Below is a small trained network, with its code and all its weights. Each question gives an input and a class and asks what happens when units are switched off, that is, made to give their printed mean instead of their output.

import numpy as np


def w(rows, s, z=0):
    codes = np.array(rows[::2]) - 128.0
    scale = np.full(codes.shape[1], s)
    scale[-1] = z or s
    return codes * scale


def f(y):
    return np.maximum(y, 0)


def log_softmax(a):
    a = a - a.max(-1, keepdims=True)
    return a - np.log(np.exp(a).sum(-1, keepdims=True))


def net(x, mask):
    res = np.array(x, float).reshape(1, 2) / 4 @ E
    y = f(res @ A[0][:, :-1].T + A[0][:, -1])
    res = res + np.where(mask, y, B[0][:, -1]) @ B[0][:, :-1]
    return log_softmax(res[-1] @ U[:, :-1].T + U[:, -1])


A, B = {}, {}
E = w([
[218,178,188,82,150,84,115,213,122,84,154],'x0',
[172,75,143,166,46,164,4,138,61,134,150],'x1',
],0.016)
A[0] = w([
[173,189,212,54,189,65,137,239,193,104,161,192],'n1',
[141,109,156,166,136,167,72,214,141,109,150,214],'n2',
[93,130,80,80,115,118,119,143,155,117,115,177],'n3',
[89,78,112,142,110,169,97,86,169,153,160,191],'n4',
[187,167,219,124,216,151,155,139,130,137,115,144],'n5',
[36,48,79,176,146,149,178,46,194,154,160,227],'n6',
[180,125,140,131,103,100,123,188,99,133,144,168],'n7',
[127,124,69,169,33,190,73,96,94,80,138,198],'n8',
[131,174,142,71,210,133,240,174,178,145,130,254],'n9',
[147,85,168,119,80,148,7,159,110,122,151,211],'n10',
[110,40,142,176,103,159,56,106,113,150,130,69],'n11',
[112,186,70,94,100,150,115,151,112,120,118,76],'n12',
[142,74,120,97,111,113,2,100,145,220,146,212],'n13',
[90,111,85,131,109,133,120,107,137,114,131,127],'n14',
],0.0088,0.0046)
B[0] = w([
[155,188,86,113,67,173,209,165,65,94,140,249],'n1',
[125,158,199,116,155,110,186,82,117,92,107,188],'n2',
[120,105,137,134,148,120,137,114,141,149,142,152],'n3',
[131,103,117,102,98,147,98,122,80,119,113,191],'n4',
[119,151,91,105,125,159,144,174,110,111,140,183],'n5',
[72,99,99,136,122,144,96,7,165,158,108,250],'n6',
[150,145,148,115,163,160,129,134,169,131,164,180],'n7',
[99,74,169,129,107,92,123,137,91,89,135,215],'n8',
[99,91,51,86,109,68,199,67,172,112,188,242],'n9',
[160,113,219,123,136,124,111,115,180,155,133,230],'n10',
[77,94,106,137,154,42,113,176,123,134,120,200],'n11',
[150,141,131,110,107,152,89,119,106,124,129,128],'n12',
[127,64,192,145,122,120,142,134,93,112,129,206],'n13',
[131,128,75,153,157,172,146,144,102,145,149,162],'n14',
],0.018,0.02)
U = w([
[153,47,226,124,175,53,122,118,126,135,145,166],'0',
[168,113,135,151,193,176,126,174,155,200,115,7],'1',
[225,173,217,111,163,246,172,138,101,145,117,69],'2',
[87,114,19,114,161,164,152,20,183,228,104,205],'3',
[100,163,61,164,142,96,75,180,81,141,48,3],'4',
[53,2,102,222,103,92,55,98,11,159,59,191],'5',
[175,185,53,76,125,152,223,204,76,85,176,226],'6',
],0.0076,0.0023)

Each question gives the input, the list of numbers given to net, and the class t.
The units are the neurons (one row each of A and B). Each row of codes is followed by its name. A weight is (code - 128) times the scale printed after its matrix; where a second scale follows, it is the last column's (A, B and U).
mask holds one flag per neuron, in row order. A switched-off neuron (its flag False) gives its mean, the last column of its row in B, instead of its output. The means were averaged over made-up inputs and are rounded, as every weight is.
A unit's drop is (log p(t) with every unit on - log p(t) with that unit switched off) / (log p(t) with every unit on - log p(t) with every unit switched off).
The circuit of an input: a set's keep is (log p(t) with only the set's units on - log p(t) with every unit switched off) / (log p(t) with every unit on - log p(t) with every unit switched off). Starting from the 12 units with the biggest drops (on a tie, the unit counted first), units are removed one at a time, each time the one whose removal leaves the highest keep (on an exact tie, the one counted first), for as long as the keep stays at least 0.8.
units of the circuit, in order: the units of the circuit, biggest drop first
most important unit: the unit with the biggest drop
top k neurons: the k neurons with the biggest drops, biggest first
drop of u: that unit's drop, to one decimal
input [1,-8], class 6: units of the circuit, in order -> (n1)
input [-1,3], class 0: units of the circuit, in order -> (n6 n1)
input [0,2], class 0: units of the circuit, in order -> (n6 n1)
input [-2,5], class 0: top 2 neurons -> (n10 n6)
input [3,1], class 6: top 2 neurons -> (n6 n1)
input [-1,4], class 0: top 2 neurons -> (n6 n10)
input [-5,-1], class 5: top 3 neurons -> (n9 n7 n4)
input [1,0], class 6: top 2 neurons -> (n6 n10)
input [-8,-1], class 5: top 2 neurons -> (n9 n4)
input [8,4], class 2: top 2 neurons -> (n10 n9)
input [6,6], class 2: top 2 neurons -> (n9 n1)
input [-2,8], class 0: drop of n10 -> 0.8
input [3,2], class 2: drop of n9 -> 0.2
input [7,1], class 6: drop of n1 -> 0.1
input [8,2], class 6: most important unit -> n1
